Below are the code and all the weights of a small trained network. Each question names an input and a class and asks about switching units off, where a switched-off unit gives its printed mean instead of its output.

import numpy as np


def w(rows, s, z=0):
    codes = np.array(rows[::2]) - 128.0
    scale = np.full(codes.shape[1], s)
    scale[-1] = z or s
    return codes * scale


def f(y):
    return y / 2 * (1 + np.tanh(0.7978845608 * (y + 0.044715 * y**3)))


def log_softmax(a):
    a = a - a.max(-1, keepdims=True)
    return a - np.log(np.exp(a).sum(-1, keepdims=True))


def net(x, mask):
    res = np.array(x, float).reshape(1, 2) / 4 @ E
    y = f(res @ A[0][:, :-1].T + A[0][:, -1])
    res = res + np.where(mask, y, B[0][:, -1]) @ B[0][:, :-1]
    return log_softmax(res[-1] @ U[:, :-1].T + U[:, -1])


A, B = {}, {}
E = w([
[88,2,240,52,77,250,213,50],'x0',
[231,231,159,244,82,245,222,103],'x1',
],0.0071)
A[0] = w([
[131,65,190,77,71,173,141,72,53],'n1',
[93,134,152,78,49,200,173,85,63],'n2',
[89,106,103,138,165,52,60,139,247],'n3',
[102,71,182,87,112,131,230,43,63],'n4',
[191,126,38,123,147,79,71,143,37],'n5',
[169,94,183,138,109,119,82,110,252],'n6',
[123,68,126,111,81,149,150,61,247],'n7',
[90,66,183,55,144,69,55,161,26],'n8',
[164,193,162,175,46,167,163,71,30],'n9',
[71,144,194,104,85,161,203,87,51],'n10',
[141,212,114,150,63,144,186,99,223],'n11',
[66,164,210,121,67,110,128,78,254],'n12',
[135,88,212,39,76,199,102,60,68],'n13',
[78,35,125,71,108,103,81,200,35],'n14',
[113,105,114,36,128,58,126,95,134],'n15',
[55,71,103,90,160,87,145,138,27],'n16',
[155,161,159,99,117,171,150,155,10],'n17',
[180,224,84,164,195,42,75,130,76],'n18',
[206,152,88,160,214,107,120,172,52],'n19',
[198,198,111,200,68,187,212,113,74],'n20',
[247,113,170,195,134,255,159,38,134],'n21',
],0.0076,0.0055)
B[0] = w([
[204,82,46,138,148,143,177,200,200],'n1',
[167,57,76,152,169,120,146,183,191],'n2',
[94,184,202,177,165,107,79,145,235],'n3',
[199,98,67,157,192,128,212,192,207],'n4',
[172,103,24,194,203,153,229,127,169],'n5',
[99,193,210,58,236,192,72,203,185],'n6',
[126,231,186,96,221,197,66,199,223],'n7',
[107,19,66,231,55,29,169,128,197],'n8',
[123,60,61,192,77,51,176,122,185],'n9',
[160,90,15,211,174,103,205,162,181],'n10',
[84,126,209,143,150,51,93,142,213],'n11',
[98,200,199,126,216,106,71,193,201],'n12',
[223,98,64,153,199,154,140,169,213],'n13',
[70,40,102,238,78,52,157,43,191],'n14',
[99,66,202,224,74,73,63,96,191],'n15',
[97,10,20,200,68,71,189,1,168],'n16',
[151,31,69,224,105,36,161,63,128],'n17',
[237,111,94,134,208,184,185,241,211],'n18',
[168,61,70,195,186,167,207,169,161],'n19',
[70,46,124,197,114,4,62,89,222],'n20',
[60,77,202,188,71,69,88,87,254],'n21',
],0.0082,0.01)
U = w([
[224,140,50,159,173,172,207,173,39],'0',
[63,85,125,173,47,35,118,49,57],'1',
[81,254,223,100,159,153,37,153,236],'2',
[182,174,108,50,8,230,171,34,2],'3',
],0.0095,0.0055)

Each question gives the input, the list of numbers given to net, and the class t.
The units are the neurons (one row each of A and B). Each row of codes is followed by its name. A weight is (code - 128) times the scale printed after its matrix; where a second scale follows, it is the last column's (A, B and U).
mask holds one flag per neuron, in row order. A switched-off neuron (its flag False) gives its mean, the last column of its row in B, instead of its output. The means were averaged over made-up inputs and are rounded, as every weight is.
A unit's drop is (log p(t) with every unit on - log p(t) with that unit switched off) / (log p(t) with every unit on - log p(t) with every unit switched off).
most important unit: the unit with the biggest drop
top k neurons: the k neurons with the biggest drops, biggest first
drop when u is switched off: that unit's drop, to one decimal
input [-5,-4], class 0: most important unit : n18
input [-7,-7], class 0: top 3 neurons : n18, n5, n21
input [5,6], class 1: top 4 neurons : n21, n20, n18, n11
input [5,8], class 1: top 2 neurons : n21, n20
input [4,-4], class 0: top 2 neurons : n21, n20
input [-8,-8], class 0: top 2 neurons : n18, n5
input [-4,5], class 1: top 2 neurons : n20, n7
input [-6,7], class 1: top 2 neurons : n20, n11
input [2,0], class 2: drop when n20 is switched off : 0.0
input [3,-2], class 2: drop when n5 is switched off : 0.1
input [-3,3], class 2: drop when n8 is switched off : 0.2
